Each row has a hidden stage along a path, written after it and counted from one end. A new block has a new path.
[  79  -11 -406  152 -221   -8  218  197 -104  217  -28  100   62 -317
  131    8  207 -276  -69   95  -50    0  218  168 -105   14  -72  106
  -49  231  377  -85    9  -44  -94  -96    0  159  -76   92 -157 -134
  -92 -263 -145]  8
[  53    0   12  237  105  -23  483  102 -129  246  272  265   43   73
  416 -202  109 -107 -250  143  -16  -93  -19  308 -145   38 -264 -168
 -426   82  -89   36 -219    8  -70    9  -68  118  370 -161  191  184
  118   10  129]  23
[-580  -70 -122  132 -266  235  -42 -105  -87  -10   48 -150   99 -167
   61 -104 -110  245 -115 -136   42  -45 -162  149  155   90 -286  131
   53  264  107  294  223 -186  216 -109  -73  354   84  383 -128   17
 -378 -291  159]  7
[-416  -80  -20  207 -161  236  134 -102  -75   13  105 -147  165 -146
   -2  -54   -8  131 -234 -111  -41  119 -199   45  170  280 -136  -14
   92  176   29   26  151  -68  139  -73   73  216  123  231  -20  -39
 -161 -282  145]  14
[-427 -155   36  172 -206  111  176 -164 -322   59   59   -3  142 -417
  136  190    5  178  -80  -79   24  163 -123   13  -49 -108  121    1
   19  179    6  -86  168 -197  107   54  198  220   91  272 -132  124
   89 -207   80]  15
[ -58  -45 -355   32 -216 -111  116  115 -139  171 -107  141  104 -317
  106   64   73 -119   -6   69    9  -33  278  141 -183 -172  -82  176
  -79  117  276 -120   74 -139  -90  -24  -16  181   29  114 -135  -11
 -192 -278 -272]  8
[ 161  177 -207 -228 -164 -290 -123   45 -173 -147 -224 -110  -32 -112
 -225  177  -23   42  243 -148  -84   21  334 -181 -218 -290  166  147
   93  -35   82 -349 -256 -184 -181 -166   92 -256 -177 -105 -122   72
  -46    5 -213]  10
[ 129  260   22 -109  162  -44  314  -71 -138 -109 -117  161  -56  316
 -161 -342  142   28 -190 -197  -87  -55  107  -53  228  271 -261  -49
  -48  -84 -212  -84 -273    9    1  -45  -38 -300   22 -229  237  102
   15   43  149]  24
[ -74  -59   17  200   47  -37  303   93  -23  216  319  159  129   83
  391 -135  -46   -6 -197  153   10 -101  -59  301 -222  -26 -271 -142
 -417   34 -111   43 -161  -35  -84  -18  -83  194  479  -96  153  210
  -65  -45   27]  19
[   7  159  -86 -174 -130 -220  -85   40 -254 -128 -160 -175  -12 -228
 -108   93  -23   68  123  -51  -36   40  301 -186 -229 -269  163   95
  141   35   24 -405 -243 -238  -48 -104   95 -292 -125  -17 -180  156
  164  136 -180]  1
[-249  -94   42  333 -151  224  248  -78 -161  165  261   -4  166 -272
  284   86   76   25 -143  -19  -16  128 -279   79    0   99   83 -169
  -94  288   31   40   34  -70   46  -10  184  268   99  198  -79   59
  117 -183  212]  16
[-287 -146 -314  183  -51   22  160  138  -45  -53   -9  183 -122   48
  296  -51 -180   -6   78   17  176 -326   23  332   64 -148 -248  260
 -144   96  174  301 -131   41 -116   38 -105  529   82   25  139  -40
 -416 -238  -73]  6
[ -74   82 -190  119   36  230    7  -97  153 -191 -144   57   -5  133
  -34 -170  -22 -109   12 -149  112 -159 -179 -185  413  401   39   84
  174  136  137  140 -154  268 -102   60  166  147 -313   89    8 -239
 -237 -154  -20]  2
[-100   64   57 -126 -104 -107 -213 -157   22 -134    0 -234  181  -49
 -177   96 -164  203   48 -101  -52  119  -28 -264 -193  -27  131  -23
   42  -59 -101 -287  -88  -84  -87 -116  183 -198  106   54 -140  114
  -77   36 -132]  14
[-507   41  154   93  -84  189  324 -271 -400   97    9  201  143 -143
  129 -124   89  318 -221 -257   32   33 -118  112  242   31 -204  -75
  -85  178 -231  156  186 -325  291  108   -3  199  144  220   86  308
  -26 -277  286]  20
[ 126  253  -34 -261 -143 -323  -86   55 -228  -77 -136 -291   84 -113
 -297  125    8  136   73 -148 -190  170  385 -204 -299 -212  121    9
  116  -82  -81 -600 -266 -347  -75 -235   46 -445   11 -174  -77  216
   83   50 -187]  15
[-162 -174 -299  242 -110   66  224  115 -108   32   37  187 -100 -180
  336   10  -24 -131   36   97  129 -183  -26  249  -32 -102  -82  183
 -125  201  269  207  -73   90 -108   25   36  397   -8  133  -78  -91
 -133 -135  -15]  6
[-435  -36 -186  298 -211  365  124  -54  -39   -9   87  -54   38  -62
  108  -99    2   83  -98 -201   23  -72 -274  177  382  268 -215   67
   71  346  177  410  107  -26  134  -90   -8  486  -94  285   17 -144
 -359 -405  282]  9
[ -19  160   30   -3   85  104  175 -120   -8 -171  -19   37  -13  293
 -141 -241   31   82 -117 -229  -48  -44 -131  -96  297  349 -161  -58
   27  -10 -173   53 -210   75   -2  -65   52 -130  -17  -75  150   14
 -107  -30  198]  18
[-409   64  148   66  -55  134  241  -92 -158  106  190  -86  156   66
   47 -349   14  275 -416  -88  -89   42  -83  212   74  243 -515 -110
 -139   91 -230   80   97 -256  292 -132 -190    9  438  122   95  251
 -133 -106  277]  20
[ 134  223   73 -200  -58 -239   30  -23 -220  -35  -14 -121   61  -24
 -130    9   34  137    1 -102 -139  105  207 -146 -267 -150   37  -89
  -56  -51 -188 -390 -265 -257  -39 -172   54 -428  100 -135  -69  284
  174  164  -18]  18
[ -14  115 -261 -181  -93 -126  -77  -66  -83 -219 -311   94  -52   34
 -210   32  -61   67  214 -227   41 -126  189 -143  100 -112   23  237
  109  -38   83  -42 -133  -40 -141  -24   71  -21 -235   -7  -19  -26
 -296 -154 -178]  9
[  21   54 -273    3  -18   86   71  -68   22 -259 -223  154 -135  146
 -143  -70    6  -62  128 -222   57 -156  -59 -110  334  189   -5  195
  126   48  141  177 -165  216 -155  -12  139   86 -321   20   23 -221
 -267 -147   26]  9
[-489  -86 -106  168 -184  203   41  -48  -21  -45   85 -171   96  -37
   -4  -95 -119  189 -160 -127   -7  -10 -152  152  169  188 -284   96
   59  157   59  179  132  -90  126 -126  -52  328  156  220   28  -45
 -375 -304  125]  11
[ 215  188  -28  -87  -96 -236  -68   94  -75  -46   46 -261   68  -27
 -104  143  -26   27  107  -58 -148  104  173 -161 -306 -140  185  -78
   -7  -10  -37 -441 -379 -156 -192 -223  108 -302   18 -200  -59  132
   97   99 -114]  15
[-470  -51  182   -6  -26   -1  273 -281 -386  100    6  310  162 -152
  212  -69  -42  345 -159 -116  104  -21  -35  115  -36 -209 -191  -31
 -246   15 -294   60  175 -302  181  188    7  154  342  167   62  418
  -12 -141   79]  21
[  77  197 -192 -121  -99 -185  -42   98 -207 -138 -223 -131  -83 -140
  -97   69    9  -22  168  -93  -12  -44  314 -153  -89 -185  170  141
  170   68  111 -340 -328 -160 -110  -90   72 -192 -261  -87 -100   53
   63   40 -184]  2
[-229  -36   91  152   65   14  408    3 -225  104  210  183    0   95
  309 -224  -12  130 -244   24   17 -104  -58  312  -48  -13 -369  -77
 -323   42 -200  125 -117 -113   80    2 -116  138  415  -48  191  264
    7   -4  216]  21
[ 107  104 -115  -19  -14 -178  417  134 -215  305   15  219  171 -100
   95 -201  231 -114 -322  102 -119   49  360  206 -208   25 -313  -66
 -242  -16  -30 -319  -36 -219    8  -34 -142 -146  331 -135   83  202
   40 -139 -143]  20
[-234 -151 -172  186  -96    3  305   92 -248  -43    1   57  -79 -154
  128   91  -22    9  -27  -34   20  -22   49  199   12  -97  -51  149
    4   77  105  -37  -92  -50  -51   -9   51  273   70    3   91  -26
  -56 -196   19]  13
[ -18  205 -224 -198 -171 -167 -147   43 -181 -186 -257 -164  -94  -73
 -194   24  -51  104  193 -189  -28  -74  292 -118  -46 -197   29  213
  167   65  106 -177 -228 -217  -46 -168   -8 -164 -241   -8 -134   67
 -146  -14 -118]  6
[  98  213 -196 -115  -77  -67  -26    7    7 -154 -213 -141   58   88
 -349  -27   41  -12   24 -236 -116   49  183 -211  154  202   27   76
  216  -31   60 -287 -192  -34 -119 -147   75 -183 -189 -122   55 -101
 -210 -195 -136]  13
[ -26   51 -100 -155 -131 -178 -393 -109  172  -82    9  -88  177    0
   17  109 -276  142  248   -4   71 -107  -11 -184 -328 -249   92   56
 -155  -21   21  -43 -121  -27 -229  -88  114  -12   92   89 -214  124
 -308   43 -285]  8
[  10  -87  187  -43  140  -15   94 -173  101 -179  194   30    3  211
   23 -238 -136  101 -180  102    2    5 -279 -118 -183  218 -164  -94
 -211 -153 -249    1 -158  260  -84  -71  157 -320  367   37 -112   99
  114  409  132]  19
[-491 -109   -9  212 -138  250  141 -115 -106  -75   82 -134   82  -84
    6  -49  -72  194 -181 -160   -5   59 -230   77  235  230 -152   38
  106  157    0  117  111  -56  143  -56   63  281  106  213   38  -36
 -194 -265  201]  14
[-130 -177 -241  255 -111   11  198  153  -66   39  154   79  -58  -98
  311   76  -81  -84   44   94   59 -131  -55  268 -125 -139  -86  112
 -180  144  193  150 -139   61 -163  -52   26  385  124   32   15  -57
 -148 -131    3]  10
[-110  -82  -18  232   71   34  446   82 -148   95  216  220  -35  101
  336 -149   12  -12 -179   54   30 -122  -83  314  -13   28 -265  -58
 -293   54  -93  128 -189   15  -47   15  -51  223  316  -99  208  130
   -8  -50  158]  19
[-138 -120 -266  -59 -137 -260   84  157 -173  169 -128   70  154 -412
  135   27  -37  -93 -105  269   59  -12  444  115 -431 -284  -90  207
  -72  -32  197 -432   71 -183  -72   54  -34   23  258   80 -176  108
  -49  -95 -512]  2
[-145 -170   58  151  130  -62  378    3  -93  104  247  312   29  111
  402 -174 -100   48 -194  178   93 -153  -98  299 -213  -80 -312  -54
 -449  -70 -183  115 -121   58  -80   86  -40  172  532  -63  153  231
  -17   78   39]  20
[  80 -122   78   11   78   -5   55 -119  130 -192  147  -51    8   91
  -35 -102 -103  -12 -115  114  -21   74 -252 -187 -182  243   11  -54
  -83 -118  -98 -122 -171  323 -163  -85  261 -291  218   37 -174  -46
  138  337   39]  16
[ 130  255   81 -122  -57 -172 -195  -65   97   59  127 -185  293  103
  -58   28  -86  129   41  -87 -107   61   37 -207 -264  -36   84 -216
 -154  -24 -178 -309 -250 -176 -152 -161   74 -241  170 -124  -27  249
  -92   12 -151]  17
[   7   -5 -138   55  -39  -85  412  130 -187  217   26  152  124 -132
   67 -155  182 -115 -317   99 -100   71  252  199 -131  101 -275   -9
 -137   -2   26 -267    2 -127   11  -37  -79  -59  292  -60   57   85
   13 -161 -102]  18
[-203  -15   36  115  103   -3  486  -28 -268  107   72  326    4   92
  259 -243   53   84 -256  -18   38 -122   34  285   51    8 -362  -26
 -293    5 -182   92  -76  -95   65   93 -111  151  334  -87  260  233
  -13  -99  136]  23
[-472 -105  -82  194 -163  161  152 -100 -287   39  -37   88   83 -383
  242   75  -17   90  -34  -50  139  -25  -58   62   97 -109   58   86
   66  255  101   53  122 -161  113  145  121  357  -57  292  -94   73
   -4 -244   -5]  1
[  20  129 -178 -139 -130 -163 -333  -71  107  -13 -128  -36  198 -100
   15  106 -169   43  238  -31   86 -107  126 -224 -228 -208  187   75
  -49   39  109 -171 -129  -72 -214  -13  124    0  -88   66 -204   90
 -260  -73 -386]  5
[-178    9  -17  288   92  182  490   45 -103  112  212  246  -12  230
  312 -283   65    2 -251  -64   24 -169 -162  345  250  237 -384 -102
 -257  134 -111  289 -164   18   39   16 -122  325  242  -87  328   89
 -145 -206  286]  20
[ 117  100  -89  -95  -37 -193  -35   57   -8 -147  -40 -171   20   65
 -167   48  -80   24   55  -60  -94   39  145 -138 -169  -20   61   37
   40  -95  -21 -343 -296  -18 -190 -165   96 -228   46 -169    6   23
  -50   53 -151]  14
[ -93  -97   11  225   47   27  428   32 -161  160  229  264   36   -8
  374 -106   42  -32 -185  101   33  -74  -96  265 -102  -12 -191  -98
 -336   73  -87   85 -122    5  -45   52    5  192  326  -32  116  163
   65  -38  120]  19

Each row has a hidden stage along a path, written after it and counted from one end. A new block has a new path.
[-127   57  -18  -78 -355 -145 -198  102 -102   63 -109   88  206  -84
  -90  279 -187 -274   70 -373 -238 -104 -281   52  -64  208   47  -15
  -12  111 -442   92  236  190 -316  215  218 -303   91   43  140 -137
  148 -105  -52]  9
[-187  428 -233  -12  323    7  132  134  -69  -34   68  300   36    6
  -26  287    1 -105 -206  137  234  -59 -270  120 -172   59   82 -123
  -21  -29   95  -66   92  128 -115  349  182   24  -78 -305  -59  133
   60  -63   -1]  0
[  -1    7   40  -93   -3  -18   27  -25 -119   44  -50   18  -20   17
   -3    0   20    4   27   51  -33   -8   -6  -79   38  109   27   88
  -60   51  -21    9  -77  -26  -81 -119  -83  -91   -2   70  -26   65
  103  -68 -106]  4
[ -27   60  104  -27  -54 -136    4  -21 -142  187  -98   50  -99   68
 -107    6  -17   73   55   81  -40   67  -23 -154   69   58   20   -3
  -50  102   39  -84 -109   34  -62 -116   10 -101   26  139 -109  188
  236  -67  -31]  4
[-119   88 -292  -22  147  273   -9  274  159 -418  -52   73  341   75
  103  172   30 -291  -91    1  -36 -174 -280  182 -240   90  -22   67
   43 -172 -158  135  181   22 -171  275  -61  149 -125 -263  190 -262
  -92 -147  -75]  18
[ -80   69 -179  -25  117  190   67  199  175 -353    8   79  269  -14
   71   76  -16 -207  -20  -31    8  -85 -202  144 -138   37  -62   77
   24 -126  -90  128  154  -33 -120  191  -49  118 -115 -177  150 -180
 -100  -68   46]  20
[  76  -79  -36   34   80  149   90  -95  152 -196  144   29  175  -44
   77 -105  105  -71   28 -152   66   42  -40   87  -75 -124  -84  154
  -49  -82  -47  106   22 -150  -95  -51 -201  -21 -153  -23  126 -161
 -190   76   70]  27
[-133  313   87  -18  111 -265  169  101 -221  351 -101  199 -301   -2
 -176   75  -82  165  -21  265  176   38  -88 -221  108   24   95 -161
  -29  168  249 -281 -139  153   25   18  245   40   77    9 -311  436
  405  -76  -21]  6
[-171  412 -168  -31  312 -121  196   67 -150   35   98  269  -44  -63
  -21  219  -61  -54 -149  109  209  -47 -196   72 -106   94   83  -75
  -33   29  150 -156   56  132  -86  276  182   15  -46 -207  -64  165
   48  -21  -26]  0
[-114  363 -254   20  369  141  186  225  162 -245   50  311  141  127
 -122  192  -50  -97  -99  296  162   69 -314  172 -178   39  -66 -104
  -14 -155  151   65  103   44  -76  278   27  139 -167 -257   15   81
   16  -77  232]  21
[-147  251 -132  -29  330  -65  275  117  -13 -235   71  143   82  -84
   63   20 -146  -81  -41   86   93  -46 -108   54  -57  106  -31   48
   35  -50  212 -133   89   23   -6  211   27  191 -101 -116   62   16
  -91   -9    9]  21
[ -34   17   23  -86  -26   -9   24   14 -100   28  -45   31   16  -52
   36   28   16  -44    4  -50    5  -74  -48  -65   19   71   45   67
  -30   54  -78    5  -15   -1 -103  -27   -4  -78    9   -1  -17   23
   91  -61 -131]  3
[ -30  100   12  104  128  -85  120 -104   25  -19  118   99   49  -16
  -21  -56    6    5    1  -87   88  109  -42    3  -45 -117  -47   22
  -21    2  120 -105   -2  -37  -44   46  -34  -12 -118   32   17   27
  -68   78   95]  28
[ -74  105  -28   26   84  -36  159   92   96 -149   50  100  107  -90
  -14  -23 -102  -75   52  -57   48   25 -120   31  -24  -32  -68   34
   13  -21   52  -38   86  -12  -50  118   30   93  -79  -28   48  -21
  -31   16  120]  22
[-146   87 -203   -4  245  107    9   79  -88 -337  106  -89  139   52
  131  124   67 -150 -113  209  -30  -71   51  183 -139  168  161  217
  -54  -48   61   -1 -106 -147  -77   74 -237  109 -115  -15   46 -167
 -255 -159 -321]  2
[-220  279 -104   80  350  102  -28  193 -109  -90 -178   69  -26  359
  -40  147  142   50 -237  543  103   41  -11  -86  -87   47  132 -134
   33  -51  316 -108 -203  -30   68  125  -48  192 -113 -106 -233  263
  207 -266 -183]  4
[-124   15   -2  275    6 -131  -63  133   38  -27 -175   15  120  251
 -156  -31  -92  -54   56    9 -168   35 -195 -160 -120 -113  -28 -101
  104   -7   74 -304   -9  130  -63  135   -6  167  -77  148   -4  -64
  175 -130  -98]  22
[-120  200 -186  -66  163   26  142  185   39 -212   13  115  130  -56
   46  116  -77 -154  -18   24   25  -95 -197  107 -111  121  -37   61
    6  -62    4  -13  128   64 -105  192   52  121  -58 -161  101  -51
  -26  -48   34]  17
[  73  -83   81  -67 -105  -44    4  -42 -110  163  -87    1  -80   48
  -75  -46   32   51  110   35  -78    0  -43 -145   53   66    8   94
  -79   76  -73  -30 -122   11 -112 -235 -107 -114   32  147  -46   63
  195  -64 -112]  5
[-115  216    8  -82   56 -189  108   65 -205  149  -29  119 -128  -64
  -74  118 -106   10    3  113   46  -29  -78  -68   44  152   98   -9
  -50  121   69 -139  -52   96  -72   37  126  -39   53   23 -120  192
  182  -77 -100]  7
[  13   33  113   49  -49 -197  185  -19   68   61   63   79  -38 -124
 -120 -135 -144   50  189 -106   12  133  -70  -72   81  -93 -120   51
  -30   68   82 -119    6    4  -33  -68   37   21  -24  155   -4   75
   61   97  226]  23
[ -41  137  -82   32  207 -109  233  -69  -10 -106  185  172  110 -157
   18  -10 -139 -104   13 -172   83  -20 -155   76  -85    3  -24   65
   -8  -12   53 -134  118   35 -108  167   -9    3 -107  -35  119 -110
 -169   82  -13]  26
[-100  337   93  -66   81 -455  247  -19 -256  338   24  114 -357  -93
 -168   25 -174  196  118  213   52  154   31 -132  153  139    1   12
  -98  201  318 -319 -150  127   31 -116  188    7   91  187 -195  437
  252   50  153]  11
[-147  164  -75  108   46    8   34  135  146 -185   53  160  229  -37
  -63  117  -99 -172  -29 -125   55   41 -219  117 -111  -80  -18  -71
   34  -37  -51   30  162   12 -112  304  105   24 -112  -94   52  -82
  -46  -29  130]  25
[ -30    3  -65   24   30  140   66  104  195 -248   28   89  238  -40
   23   -7  -13 -152   25 -130   27  -10 -169   81  -84  -68  -84   47
   17  -88  -98  119  132  -58 -109  126  -44   43 -116  -95  117 -149
  -72  -10  110]  23
[-122  238  -15  -83   66 -174  107   86 -163  123  -44   88 -130  -33
  -45  103  -63   26    5  132   41   -4  -56  -57   36  135   43    9
  -43   94  111 -132  -53   89  -46   17  130   14   40    3 -105  220
  187  -54   -7]  10
[  98 -149  150  -37 -208 -103   46  -42   65   50  -62 -147  -64    6
  -35 -212   25  103  264  -37 -166  154   98 -119  124  -20 -187  215
  -77   53   20    0 -120  -87  -21 -370 -137    7   14  275   40   83
  111   66  237]  17
[ 162 -152   61  -13    5   92  131 -197  142 -104  150    4  106  -87
   66 -208   94    5  117 -206   39  100   27   22    9 -125 -153  202
  -79  -49  -39  117   -6 -173  -76 -208 -239  -91 -130   73  137 -104
 -165  144  157]  27
[-137  147   65   44   38 -238  145  -18  -20  -86   66   90  110 -143
  -16  -30 -222  -73   61 -201  -25   76  -44   -4   31   22  -60   12
   41   54   89 -123  125   17  -38  179  108   -7  -55   94   74   12
  -63   59  117]  24
[ -60  150 -131 -121  197   19  237  160 -105   10   74   59 -160 -180
   75   62   43  -10  -30  201  211 -189  -71   16  -10   69  145  139
  -83   56   76 -133 -113   13  -48  -25   20  178   29 -156 -132   64
   49  -63 -236]  9
[  13   63  119   85    6 -164  185  -68   72   95   94  107  -49 -110
 -100 -134  -70   76  125 -108  103  150  -48  -72   65 -170  -97   10
  -34   62  119 -120  -16  -21  -14  -49   42    6  -57  106  -50  114
   48  119  222]  26
[-180  520  -33 -131  247 -410  339   73 -336  349   54  360 -308 -205
 -163  209 -273   74  -37  173  226  -43 -211  -85   72  213  117 -140
  -57  191  239 -338   16  278  -54  196  375  -27  102  -86 -212  408
  286   -3  -21]  8
[-181  439   25 -131  117 -355  195   53 -281  282  -28  282 -199 -110
 -147  200 -228   50  -24  112  108   32 -147  -87   84  218   58 -137
  -39  165  161 -194   36  212  -60  159  329 -109   82  -24 -156  390
  291  -24   72]  8
[-73 135 -48 -69  36 -92 107  97 -33 -29 -43  29 -11 -36  19  27 -43 -30
  58  22 -25 -18 -71 -21  -5  96 -59  86 -21  23  48 -75  18  55 -61  -4
  53  69   2  -7  28  82  92 -10  70]  15
[  11  -31  -18  -45  -43    8   45   60   51  -95  -61  -68   44   36
   29  -71   32  -20  119   15 -110   26  -17  -26   -5   46 -114  163
  -36  -18   -1   10  -33  -37  -64 -148 -107   67  -31   75   77   -6
   50   -9   92]  16
[-119  289   13  -73  209 -319  248   -2 -301  198   66  136 -251 -109
  -91   66 -164   94   12  225   96    8   -9  -85   81  182  126   29
  -74  157  253 -294 -132   92  -12   -5   93   19   47   91 -167  263
  124  -37 -146]  5
[-153  249 -129  -54  184  -51   78   98 -164   -3  -15  193   44  -15
   -7  201  -72 -117 -122   49   72 -129 -206   15  -97  152  117  -53
    0   28   -2 -101   69  126 -134  238  107  -29  -18 -145  -23   38
   85 -116 -200]  3
[ -56  208   44  -51   26 -233   92   10 -158  212  -76   79 -187   71
 -133   42  -55  115   77  185  -31  118  -28 -117   65  120  -34    6
  -72  101  164 -156 -113   92  -32 -121   70  -31   36  129 -108  301
  257  -25  112]  11
[ 108   -6   46   -5   97  -48  247  -84  106  -56  133   67  -20  -63
  -67 -183  -47   76  176   31   36  157  -19   -7   48  -52 -154  153
  -84  -20  135  -18  -54  -98  -22 -199 -168   35  -96  127   50   39
  -60  114  227]  23
[ 148 -196    1  -66  -36  225  -97 -137   31  -98  -75  -76  143  202
   75  -92  229  -15   36  -20 -133   41   20  -42  -57   29 -110  188
  -74  -88 -124  199  -83 -133 -126 -278 -334 -147 -105   70  135  -88
    2  -37  -23]  1
[ 153  -76 -199 -147   -1  408   50  163  254 -178   -5   53  112   26
   48   38  241  -98   56   80   78  -91 -222  132 -126  -26 -113  183
 -121 -150 -232  311    8  -76 -178 -173 -182   43  -68 -232   95 -115
   38  -33  133]  14
[-236  472 -260   16  407  -29  298  237   50 -220  154  378  140 -147
  -46  245 -211 -192 -150   68  263  -79 -359  197 -170   54   46 -136
   39  -66  132  -97  235  132  -93  524  239  159 -117 -337   14   16
  -76  -31   71]  23
[ -10   46   33   40   24  -43  155   17  119  -75   74   99   74  -98
  -47  -75  -78  -28   95 -105   54   77 -101    6    9  -91  -96   44
  -15   -2   30  -16   58  -35  -55   28    3   31  -77   25   38   -7
  -17   62  177]  24
[   6  -26 -104  -96   -6  133  -18   85   29 -139  -73  -48  102   72
   78   32  102  -90   32   29  -91  -66  -72   31  -76  107  -53  163
  -48  -58 -104   96  -10  -25 -122  -96 -133   17  -38  -39  103  -71
   33  -73  -29]  13
[  -1   89  108  -44  -25 -149   84  -60 -110  205  -19   69 -143  -18
  -85  -25    4  105   65   51   42   95    3 -124   91   10  -14   23
  -76  108   80  -73 -105    9  -42 -143   31  -96   20  107 -112  228
  189   13   72]  2
[  57 -149  127  -19 -283   29 -179   16   -4  131 -192  -95  -11  176
 -108  -25  115   42  133   38 -179   93   -3 -142   57    7  -41   71
  -72   60 -150  100 -144  -42 -110 -276 -111 -137   30  200  -55   83
  267 -107   31]  8
[-147  310  -96   63  254  -81  209   33   24  -84  158  257   91 -127
  -16   99 -100  -88  -97  -74  219   20 -185   97  -90  -64   10  -83
   12   -9  123  -99  131   43  -61  318  151   34 -115 -168   -4   49
  -75   52  100]  27
[ -29   20   -1  -14   63  -32  168   32   81 -179   65   38  117 -120
   41  -91  -94  -70   90 -107    0   14  -53   21    4    0  -93  120
    4  -21   34  -15   72  -55  -47   28  -48   74  -76   25  101  -72
  -90   43   90]  22
[ 173 -438  -96 -176 -193  526 -237   16  170 -393 -154 -270  358  168
  279  -91  344 -203   47 -135 -255 -166   31   58 -114   98 -103  367
  -53 -185 -422  444  -16 -235 -198 -318 -473  -80  -99  -34  291 -395
 -115 -128 -183]  11
